Each row has a hidden value. The values are split into ranges, and the tier after each row names the range that its value falls in. Each part has its own value, ranges and names.
[-103  222  210  210 -298  245  -75   60  -72  488 -123  219 -294 -462
  -34   24 -322 -408 -130  485  -82  -42   -5 -241  370 -243  -46 -134
  215  -36  -27   18  121 -240  204 -116 -137   29  296  209 -273 -295
   57 -261  233  128]  P
[ 357  178   -6  -89 -374   18  111  116  128 -126 -169  186   -5  174
  133   16  396  -50  -68  141  257  -73   74  -83 -137  278  -61   92
  169  192   50  162 -233  125  -61  244  126 -251 -118  143  -49    4
   78   96  186 -184]  H
[ 285 -224 -165   78  -70  237  -52  -71  102  132 -212   97   94  131
  153  -25   45  181  -75   58  165 -331   18   19    5  -41    5 -375
  -44  156   74  -14 -133 -149  -99  353  248  -55  194 -328  -11   21
 -115 -108 -247  124]  D
[  82 -162 -191  235   45 -106  -67 -225  -58 -254  179  -91   99  -82
  215  160 -240  235  216 -138 -184  -18   77 -188 -215   96  272  285
  202   65 -212   98  128   85  242  200   66   -9  180 -151 -107 -152
  -18    5  151  203]  D
[ 384   67 -238  -20   21 -291  220  163   93  -50 -253  -25 -363  159
   40  -23   48  139 -344 -220  101   11   29  211   74   26 -130    5
  182   47   22  185  -60   61 -153  -10  172   81 -169   79 -146  136
  121 -223  340   14]  B
[ 202 -175 -173   67  108  205   88  -62  139   54  -62  139 -175 -364
   19 -158 -189  153  -95   41   83 -402 -207   -9 -100  -59 -102 -252
   59   52  -89  -30  141 -214 -377  -69  154  202  227   29  184 -303
  174 -386 -155 -187]  U
[-133  109  -64 -318 -122 -204 -177 -237    3  189   51    8   72  140
   90   45 -293 -124  182  -95 -144  325  -18   80  149  214  162  131
   52 -103   85   57  159  175  172  126 -215  -21 -100   80   94    6
  -79 -105  320 -232]  R
[ 124  -87 -113  146  -20   48   95 -127   90 -421  -17  -31   12   85
  172  -78   -1  -16  216   52   45 -309  -37 -167 -233   20  -82  199
  137   79 -125  -71    0   48 -145   91  110 -134   36 -155 -104  -87
   41 -118 -103   17]  R
[  -8   80   47  232 -140  145  -96   23  -74  231  -32  165 -237 -406
   21   63 -301 -161  -92  232 -222  -43   49 -267  193 -235   60   -4
  278    4  -48   51  187  -41  190  -95   39  108  213  258 -287 -291
   99 -245  287  116]  E
[ 144  109 -202   -6 -336 -166  289   40  173  -46  -89 -184 -116  158
  205   40  -72  -27  -25  -68  -69  151  134  265  175   91  -62    5
   22  194 -125   76  -77  270  -53   23   44   30  -47 -128  -38  185
   35 -346  252   98]  E
[  60  -18  -97  122   81   54   31 -115  -65  -29  -25   86   13  144
  183   44 -102  225 -152   43   58   -7  -83   46  -66  303  124   18
  103  -79   71   79  -49 -134  229   30  -16   85  153 -275  173  -39
    5   19   86   52]  U
[-110   40 -216   61   65   45  189  -94    9  -29  -83  103 -150   19
   62   33  -66  178 -267  -62   92 -137 -212   81 -175   89 -126   64
   -2 -232  151    2  191  -55  -84 -312   64  166    8 -269  177  -38
   64 -135   85 -162]  L
[ 104   -6  -68   59 -282  -22   12 -236   71 -112   63  109  178   90
  263   29  -68  152  239   34  -41  -78  -23 -107 -173  305   28  188
  168   83  -22   52  -60   12  134  271   48 -126   50  -12   46  -93
  -36   11   56 -127]  B
[  78   43  -18  -97  -66  334  -91   79  -69  -32  -88  257  -46  -43
   86   11  243   23 -131  -23  181 -177  120   88 -130   54   40  -66
  -11   23  148   -6   24  265 -263   99  148  -67  -48 -193  399  -66
  117  -26 -218 -218]  D
[ 276  -55 -351  182 -180 -186  323  -65  233   85  -85 -314   -4  185
  272   38 -168   79  -40 -112  -19  -20  -25   43  139   55    0  -87
   67  165 -173   86 -141   15  -49    6   39   72  104 -322  -99  161
 -142 -338  170  271]  E
[ 240  139 -275  -31 -246 -205  192   12  209   24 -187 -164 -148  249
  199  -53 -140   13 -101 -134 -146  235   48  230  302   57   36  -24
  148  164  -36   44   -3  213   19   -4   -9  123  -23  -16 -110  192
   57 -414  408   80]  P
[ 465  210 -291   94 -113 -194  402  141  241  158 -303   20 -422   19
  104 -144   14   85 -442  -57  187 -187 -266  -11   83  -27 -294  -62
  314   10   33  143  -58 -142 -377 -294   33  173  -96  123  -44   14
  110 -343  297 -135]  R
[ -50 -255 -198   25 -163   28  130 -264  153  -63  -75  -32   58  -50
   63   -3 -193  129  204   38   63 -381  -47  159 -141  -44 -233 -155
 -206   66 -106  -88  103 -199 -121  242  233  -92  167 -255 -145  -36
  -54 -245 -199   33]  H
[ 116   67   -3   -7 -383   17   81 -142  113  -22   23  206  190  127
  224   58   66   98  100  176   26  -10  -56 -130 -159  442  -15  116
  145   83   72  125 -166  -18  210  193   84 -109   17  133   23  -99
  -17   55  201 -237]  B
[ -27   34 -203   83 -127   78  264 -109   83  -53  -99  121  -30   59
  130   -1    9  177 -184   41   43 -240 -158   50 -152  211 -187   29
   38 -109  140   -6   42  -77   17 -209  190   86   15  -65   72  -48
   91 -166  107 -165]  U
[ 187  157   27  -30 -506   35   67  -68  102  -65  -24  203  122   52
  208   68  195   15  134  183  127  -49   52 -105 -174  339  -28  158
  150  175   -7  129 -151   71   79  311   49 -251   -6  103   19  -83
   24  109  133 -200]  H
[ 253  -14 -200  201 -264  135  117  -56  187  542 -216  104 -221 -393
   67  -52 -276   64 -204  149   64 -348 -190 -108  186 -285 -163 -386
  126   88  -59   28  109 -368 -228   -8   62  140  309   -7 -109 -198
  -27 -391    0   47]  D
[ 414  -47  -62  -93  203  -54  -18  245  -19 -203 -265  160 -210  331
    0  -34  337   24 -318 -112  205 -123  120  -12  -64   54  -62  -17
  180   24  209  165 -224  166 -145  132  337  -73 -283  121 -151   98
   74   17  143  -70]  R
[ 339  111 -169   68 -120  -41  194   78  209  346 -153  116 -249 -272
    0  -47  -44  -69 -292   86  148 -173 -274 -303   24  -22 -114  -95
  271   -6   -8  171   26 -215 -244 -238   21  130   62  285  -94 -231
   53 -259  326 -207]  Y
[ 291  -42 -224  154   77   96  124   43  172  200  -99  159 -329 -457
  -19 -103 -184  120 -282  -27   37 -256 -277 -201  -55 -168  -62 -145
  237   -3  -62   71  224 -188 -371 -277  111  306  186  180   44 -337
  174 -405  151 -208]  B
[ 145 -158   93 -310   99  173 -234   54   -1   11 -118  210  130  303
   16  -90  204 -213   49  -10  101 -114  150  -11   48  189   19 -170
  -22   19  268    6 -246  224 -117  288  280 -165 -233  145  100   23
  -40  -80 -117 -274]  Y
[   6  177  153  169 -283  298 -134   36  -65  382 -180  184 -150 -219
   40   56 -142 -278 -133  477   90  -31   29 -171  280 -164   80 -203
  121   48   -9   23   33 -232  219  110 -172  -75  351 -127 -187 -164
  -27  -57   97  235]  D
[ 157  -39   13 -332  -76  201 -199   10  -11   33  -94  251  139  172
   77  -57  307  -89   68 -135  178 -188  165   56  -86  207   16  -65
  -14   34  244    3 -140  318 -276  327  231 -238 -261   58  353    4
    9   -6 -224 -394]  W
[ -22  149  -63 -146 -208  -14  -96  -41   94   98  -60 -106   20  163
  124  -12 -229 -327   96  112 -272  373  110    4  399   47  256   -8
  117  111  -10  -21   80  292  267    6 -152   50   61  121 -172   39
   22 -329  458   65]  E
[-316   15   47 -336   10   13 -266 -149  -75  265   52   -8  206   88
  -65  100 -137 -505  190   30 -113  190   87 -161  184  161  218   84
  -66 -206  161   -5  105  217  268   -1  -69 -157 -113  163  -63  -57
 -126  -88  292 -165]  W
[-186  209   79 -211 -136  -44 -106  -62  -37  181  -45  -40 -105   -5
    0  -13 -325 -421   75  233 -152  296   68  102  397   77  131    2
   58  -31  -29   -5  128   86  285  -20 -275  -10   69  167 -117  -46
   75 -254  391   28]  D
[ -79 -215   -2  218  212  168 -276  -37  -27 -201  159 -139  135 -141
    3  122 -201 -416  270   94 -305  138  145 -592   26 -152  482  217
  170   40 -190  -24  170  243  321  -43   74   -5  253   20 -447 -261
  -48 -187  330  284]  W
[-428  -65   51 -117   11   -3  173 -135 -172  104   90   55   -3    2
   17  125 -195  -70  -23   48   21 -158   59  318  -31  317 -273   -4
 -244 -282  132   31  -57  -14  120 -128  152  -27 -138 -116  236    8
  -13 -129  -86 -133]  D
[ -31    8  -25   35 -117  118  -98 -103  -27   10 -159   85  -91  -15
   36   10  -99  -72   37  136   93 -139   36   42   31 -133  -19  -40
   -6    3   -4  -60  139  -93   27  210  -10 -134  156 -251 -135  -35
   -9  -67  -47  117]  B
[ 152  -67   25 -130  222  163  -10  171 -149 -207 -168  193 -132  264
   53  -66  261   40 -244  -74  187 -229  199  271  -40  189 -102  -99
    0  -37  231   34 -231  210 -158  109  316  -64 -238  -75  263   93
  148  -48 -195 -107]  D
[ 396  245 -302   12 -170 -243  351  122  242  -49 -288  -86 -363  166
  131 -131    9   50 -310 -107   71   54 -116  167  158   36 -140   36
  259  104  -34   93    0   59 -213 -182  -23  135  -82   65  -90  125
  172 -370  421  -36]  B
[-294  -42 -145 -268   81  -23  -52 -187  -79  -19   39   52  125  170
    0  160   26    7    4 -188  104   18  -21  119 -226  225   36  144
 -207 -271  206   22  181  193    7  -40   59  -75 -170 -280  240   47
  -80   64   45 -264]  L
[ -94   31 -200  -83 -285 -245   -3 -385  -26   51  159  -50  221   25
  238  202 -231  229  271 -145  -62   57   14   74 -173  336  116  260
   29  -30  -77  122  125   44  249  292 -106 -151   28 -147  131  -24
 -112  110  155  -67]  D
[-282  -81   59  153  -80  206 -156 -154  -51  113   50   18   17 -349
  -52   95 -311 -386  224  278 -164 -142   38 -352   69 -224   86   53
   27  -70 -116  -88  254  -73  219  -31   20  -88  270   30 -369 -289
  -38 -202  116  157]  U
[  95   19 -153  -23 -295  -79   35 -154  124   80  -53   32  112  235
  243   17 -156  122   61  -55 -205  154   42   95  142  247   68    3
  119   93   89   43  -57  123  238  164   97   49    8   50  -37   73
  -40 -222  280  -58]  U
[  23 -170  -62  248  146   46  -77  -48   53 -475  158 -239   72   33
  137   56 -154 -287  338   27 -207  107  108 -417  -90  -95  326  319
  166  124 -290  -37   80  308   95   -6   10  -32  165 -220 -305 -124
  -38 -198  175  278]  R
[ -25  -27   65 -151  -17  -94   27 -112  -26  -29   63  -35   -4   -7
   67  -58 -120 -277  275   -1   99 -200   52   24  -17  186 -151  125
   24  -49  -85   15 -118   52 -182  151  -23 -233 -157   45  139  -64
  -24 -141 -140 -152]  Y
[  59   78   47  267 -195  346 -146   41   38  406  -96  208 -252 -613
  -33  -18 -279 -293  -79  317 -104 -158  -66 -424  214 -413   86 -152
  259   51  -99  -29  273 -155  -51 -121  -37  108  379  175 -229 -412
   79 -348  143   62]  U
[ -38  207  127   83 -326  209  -50   87  -34   47  -71  184 -163 -187
   44  103   15 -212  -51  270   61  124  110  -58   53  -38   79   65
   79   74  -48   50   99   99   82   64  -89  -78  169 -118  -39 -125
   84  -50  163   29]  H
[-167  113  169    3 -173  123 -179   36    8  116   20  -25  -31  -77
    8   43 -258 -579  166  291 -266  368  152 -225  373  -47  266   66
  119   55  -80  -19   84  215  334  -43 -149   -7  160  152 -305 -126
    5 -303  427  125]  H
[-276   44  145 -113 -112  -93   41  -40  -82  500    3   52 -177 -281
 -134  107 -303 -448    5  169   60  -97  -10  -43  194  -27 -263  -56
  -75 -241   26  103   15 -161   -8 -108  -31 -103  -83  165 -114 -127
 -120 -207  112 -104]  L
[ 215 -254 -157  149  336  -50 -120  -18 -101 -261  -44 -117  102  318
   97  177   72  144  -87  -90  114   33  131 -126 -147  150  352   62
   49   22  -39  158 -120   -5  316  269  147  -81  139 -417 -218   69
 -122  190  150  395]  U
[ -32 -242 -125  245   48   -6  -54  -89   28 -249  219 -254  172  -40
  149  202 -195 -145  303 -105 -259  163  196 -306  -74    3  370  246
   57  115 -271   49   59  311  219   68  120   -8  183 -245 -238  -86
 -114 -187  215  305]  U
[ -35  -32 -158   12 -265 -359  247 -255   71   45  212 -242   96  -51
  202  224 -213   30  309 -152  139   -6  -19   34 -230  265  -84  263
  -78   -2 -285  196  -50    7 -104  192 -135 -199  -30 -377  148   27
 -236    8   -1    1]  R
[ 169   26 -142  103 -285  147 -105 -135   54  160  -36  216  -54 -291
  173    3 -161  192   41  -32 -122 -159    0  -99  -26 -103   62  -23
  224  118  -12    9  204   49  -88  175   92   50  160   80   76 -220
   76 -192   19 -127]  D
[ 342  -78  -34  -11  -87  260 -172   83    6  -41 -226  202  146  317
  139   53  366   59 -140  117  216 -134  163 -115  -55  118  173 -180
   64  171  186   81 -240   82   96  406  249 -196   48 -180  -73   56
  -63  166  -34   80]  D
[-290  -70   80  -56   45    8  185 -117  -62  -30  130  144  -68  -80
   16   56 -224   10  -23  149   35  -82 -117  169 -151  349 -235   31
 -127 -214   58   71  -21 -110   49 -178   82  104  -30  -31  223 -140
   54 -141    8 -261]  R
[ 347  -43 -289   99  158 -176  108   45  127   58 -110   57 -392 -262
  -11  -43 -214  223 -290 -194  -20  -86 -192  -85  -47 -167  -32  -19
  276   -4  -71  157  225  -85 -268 -177  113  295   50  182 -109 -190
  148 -325  321 -108]  R
[ 121 -244 -219  229  282 -173  -85 -165 -119 -304  111 -151   86  134
  172  191 -176  279   67 -213 -106   47  101 -121 -198  150  337  245
  152   -5 -139  146   39   38  346  208  111    8  147 -299 -167  -28
  -71   91  199  339]  P
[ 306  204  -42  -60 -256 -114  226  140  149 -134 -177   96 -215   92
   64  -11  179  -36 -181  172  217   44  -32   48  -43  214 -114   60
  158  145  -46  183 -123    4  -56   49    6  -64  -40  132 -118   -5
  153  -53  341 -109]  Y
[-138 -199   -3 -162  379   50 -148   12 -175 -114   13   29  126  271
  -64  143  143 -168  -77 -107  105   -7  131  -65 -130  245  161   79
 -118 -232  209   81  -86  183  168    4  228 -110 -172 -146   20   32
  -82   99   82  -37]  H
